Below are the code and all the weights of a small trained network. Each question names an input and a class and asks about switching units off, where a switched-off unit gives its printed mean instead of its output.

import numpy as np


def w(rows, s, z=0):
    codes = np.array(rows[::2]) - 128.0
    scale = np.full(codes.shape[1], s)
    scale[-1] = z or s
    return codes * scale


def f(y):
    return np.maximum(y, 0)


def log_softmax(a):
    a = a - a.max(-1, keepdims=True)
    return a - np.log(np.exp(a).sum(-1, keepdims=True))


def net(x, mask):
    res = np.array(x, float).reshape(1, 3) / 4 @ E
    y = f(res @ A[0][:, :-1].T + A[0][:, -1])
    res = res + np.where(mask, y, B[0][:, -1]) @ B[0][:, :-1]
    return log_softmax(res[-1] @ U[:, :-1].T + U[:, -1])


A, B = {}, {}
E = w([
[54,241,141],'x0',
[101,94,245],'x1',
[255,205,174],'x2',
],0.0066)
A[0] = w([
[80,252,144,171],'neuron 1',
[97,147,188,149],'neuron 2',
[150,161,39,93],'neuron 3',
[51,86,104,2],'neuron 4',
[224,186,177,39],'neuron 5',
[155,155,145,79],'neuron 6',
[221,37,122,187],'neuron 7',
[148,158,62,111],'neuron 8',
[134,98,212,102],'neuron 9',
[130,116,196,77],'neuron 10',
[154,155,68,124],'neuron 11',
[118,134,184,151],'neuron 12',
],0.021,0.0019)
B[0] = w([
[200,111,22,244],'neuron 1',
[163,116,166,179],'neuron 2',
[149,120,215,201],'neuron 3',
[33,165,113,209],'neuron 4',
[4,151,119,248],'neuron 5',
[89,141,120,167],'neuron 6',
[194,125,34,241],'neuron 7',
[144,111,192,186],'neuron 8',
[163,114,194,196],'neuron 9',
[150,125,186,177],'neuron 10',
[150,118,186,184],'neuron 11',
[155,120,170,172],'neuron 12',
],0.036,0.012)
U = w([
[183,125,46,255],'0',
[156,120,237,57],'1',
[1,173,113,53],'2',
],0.015,0.0012)

Each question gives the input, the list of numbers given to net, and the class t.
The units are the neurons (one row each of A and B). Each row of codes is followed by its name. A weight is (code - 128) times the scale printed after its matrix; where a second scale follows, it is the last column's (A, B and U).
mask holds one flag per neuron, in row order. A switched-off neuron (its flag False) gives its mean, the last column of its row in B, instead of its output. The means were averaged over made-up inputs and are rounded, as every weight is.
A unit's drop is (log p(t) with every unit on - log p(t) with that unit switched off) / (log p(t) with every unit on - log p(t) with every unit switched off).
most important unit: the unit with the biggest drop
top k neurons: the k neurons with the biggest drops, biggest first
drop when u is switched off: that unit's drop, to one decimal
input [-5,-6,-7], class 2: top neuron => neuron 4
input [7,7,8], class 2: top 4 neurons => neuron 5; neuron 7; neuron 6; neuron 3
input [7,2,-7], class 0: top 2 neurons => neuron 1; neuron 5
input [-3,3,4], class 2: top 2 neurons => neuron 1; neuron 5
input [8,-8,-6], class 0: top 4 neurons => neuron 1; neuron 9; neuron 5; neuron 10
input [6,4,-6], class 0: top 3 neurons => neuron 5; neuron 1; neuron 2
input [4,7,-6], class 1: top 2 neurons => neuron 5; neuron 2
input [5,6,-3], class 1: top 4 neurons => neuron 7; neuron 2; neuron 12; neuron 9
input [4,3,-1], class 0: top 2 neurons => neuron 1; neuron 3
input [0,-1,0], class 1: top 3 neurons => neuron 1; neuron 5; neuron 7
input [-1,2,-1], class 1: drop when neuron 4 is switched off => 0.1
input [2,8,-7], class 1: drop when neuron 9 is switched off => 0.2
input [6,-5,8], class 2: drop when neuron 7 is switched off => 0.7
input [5,-8,0], class 1: most important unit => neuron 3
